Below are the code and all the weights of a small trained network. Each question names an input and a class and asks about switching units off, where a switched-off unit gives its printed mean instead of its output.

import numpy as np


def w(rows, s, z=0):
    codes = np.array(rows[::2]) - 128.0
    scale = np.full(codes.shape[1], s)
    scale[-1] = z or s
    return codes * scale


def f(y):
    return np.maximum(y, 0)


def log_softmax(a):
    a = a - a.max(-1, keepdims=True)
    return a - np.log(np.exp(a).sum(-1, keepdims=True))


def net(x, mask):
    res = np.array(x, float).reshape(1, 8) / 4 @ E
    y = f(res @ A[0][:, :-1].T + A[0][:, -1])
    res = res + np.where(mask, y, B[0][:, -1]) @ B[0][:, :-1]
    return log_softmax(res[-1] @ U[:, :-1].T + U[:, -1])


A, B = {}, {}
E = w([
[126,140,123,124,122,128,127,132,125,127,132,137],'x0',
[251,169,160,105,222,66,35,187,188,143,190,126],'x1',
[81,176,71,199,82,46,80,207,84,218,198,35],'x2',
[132,121,125,133,126,126,122,127,128,126,114,123],'x3',
[139,129,132,152,125,125,123,109,131,112,125,114],'x4',
[74,18,59,162,183,97,49,84,44,77,173,213],'x5',
[127,123,123,131,113,134,122,148,144,124,128,142],'x6',
[123,136,123,132,132,126,121,124,134,125,121,122],'x7',
],0.013)
A[0] = w([
[182,198,222,49,156,228,214,92,193,48,68,169,253],'N0',
[54,42,17,180,120,38,29,132,20,161,230,141,19],'N1',
[87,110,101,141,116,211,184,80,66,34,56,181,207],'N2',
[77,194,112,163,26,88,208,159,112,206,117,1,244],'N3',
[229,151,147,105,233,96,46,146,163,106,201,161,147],'N4',
[162,120,149,45,205,173,64,44,155,46,123,199,104],'N5',
[222,80,143,93,235,98,17,83,162,88,174,216,89],'N6',
[218,207,184,123,195,71,41,218,182,201,194,63,137],'N7',
[82,74,126,103,173,181,110,27,69,45,136,227,167],'N8',
[103,61,91,142,226,111,122,109,116,34,137,230,194],'N9',
],0.0089,0.007)
B[0] = w([
[193,160,46,62,58,85,180,40,212,125,45,188,251],'N0',
[205,161,81,11,58,114,202,39,206,151,48,185,231],'N1',
[118,68,122,110,75,195,187,114,137,81,141,180,238],'N2',
[58,211,92,159,32,161,149,151,104,191,160,41,242],'N3',
[193,92,108,123,205,27,127,137,144,133,74,154,220],'N4',
[140,48,132,128,140,99,75,141,71,77,74,199,218],'N5',
[140,84,98,80,198,33,68,182,74,145,31,134,227],'N6',
[222,180,132,114,185,64,70,135,143,155,178,78,241],'N7',
[75,39,169,140,132,200,119,113,77,63,137,189,247],'N8',
[115,59,156,166,161,187,134,138,70,82,126,216,233],'N9',
],0.011,0.028)
U = w([
[92,156,81,56,48,184,220,51,194,127,62,169,255],'0',
[231,160,91,50,179,26,119,73,207,146,62,176,135],'1',
[12,52,189,192,163,222,115,116,52,46,171,208,20],'2',
[121,65,176,171,243,47,33,216,34,90,68,181,15],'3',
[3,205,103,218,57,174,193,213,54,227,183,25,63],'4',
[213,221,161,189,220,51,30,236,118,219,254,15,30],'5',
],0.0098,0.0082)

Each question gives the input, the list of numbers given to net, and the class t.
The units are the neurons (one row each of A and B). Each row of codes is followed by its name. A weight is (code - 128) times the scale printed after its matrix; where a second scale follows, it is the last column's (A, B and U).
mask holds one flag per neuron, in row order. A switched-off neuron (its flag False) gives its mean, the last column of its row in B, instead of its output. The means were averaged over made-up inputs and are rounded, as every weight is.
A unit's drop is (log p(t) with every unit on - log p(t) with that unit switched off) / (log p(t) with every unit on - log p(t) with every unit switched off).
most important unit: the unit with the biggest drop
top k neurons: the k neurons with the biggest drops, biggest first
drop of u: that unit's drop, to one decimal
input [-7,-3,6,1,1,1,8,-5], class 0: most important unit : N1
input [7,8,0,-5,-2,4,-7,0], class 3: top 2 neurons : [N0, N6]
input [-2,-1,-1,2,6,0,2,6], class 0: top 2 neurons : [N8, N9]
input [4,-8,0,-1,6,2,2,-8], class 2: top 2 neurons : [N0, N8]
input [-3,7,0,8,5,3,3,0], class 3: top 2 neurons : [N0, N6]
input [0,-5,-1,8,-3,7,-1,-7], class 2: top 2 neurons : [N8, N0]
input [-1,-3,1,-3,7,5,4,1], class 0: top 2 neurons : [N1, N5]
input [6,-2,6,-2,0,2,-1,-4], class 0: drop of N1 : 4.7
input [1,-4,8,-8,6,6,-8,-4], class 0: drop of N1 : 6.9
input [2,4,7,4,-5,-6,-4,-4], class 5: drop of N7 : 0.2
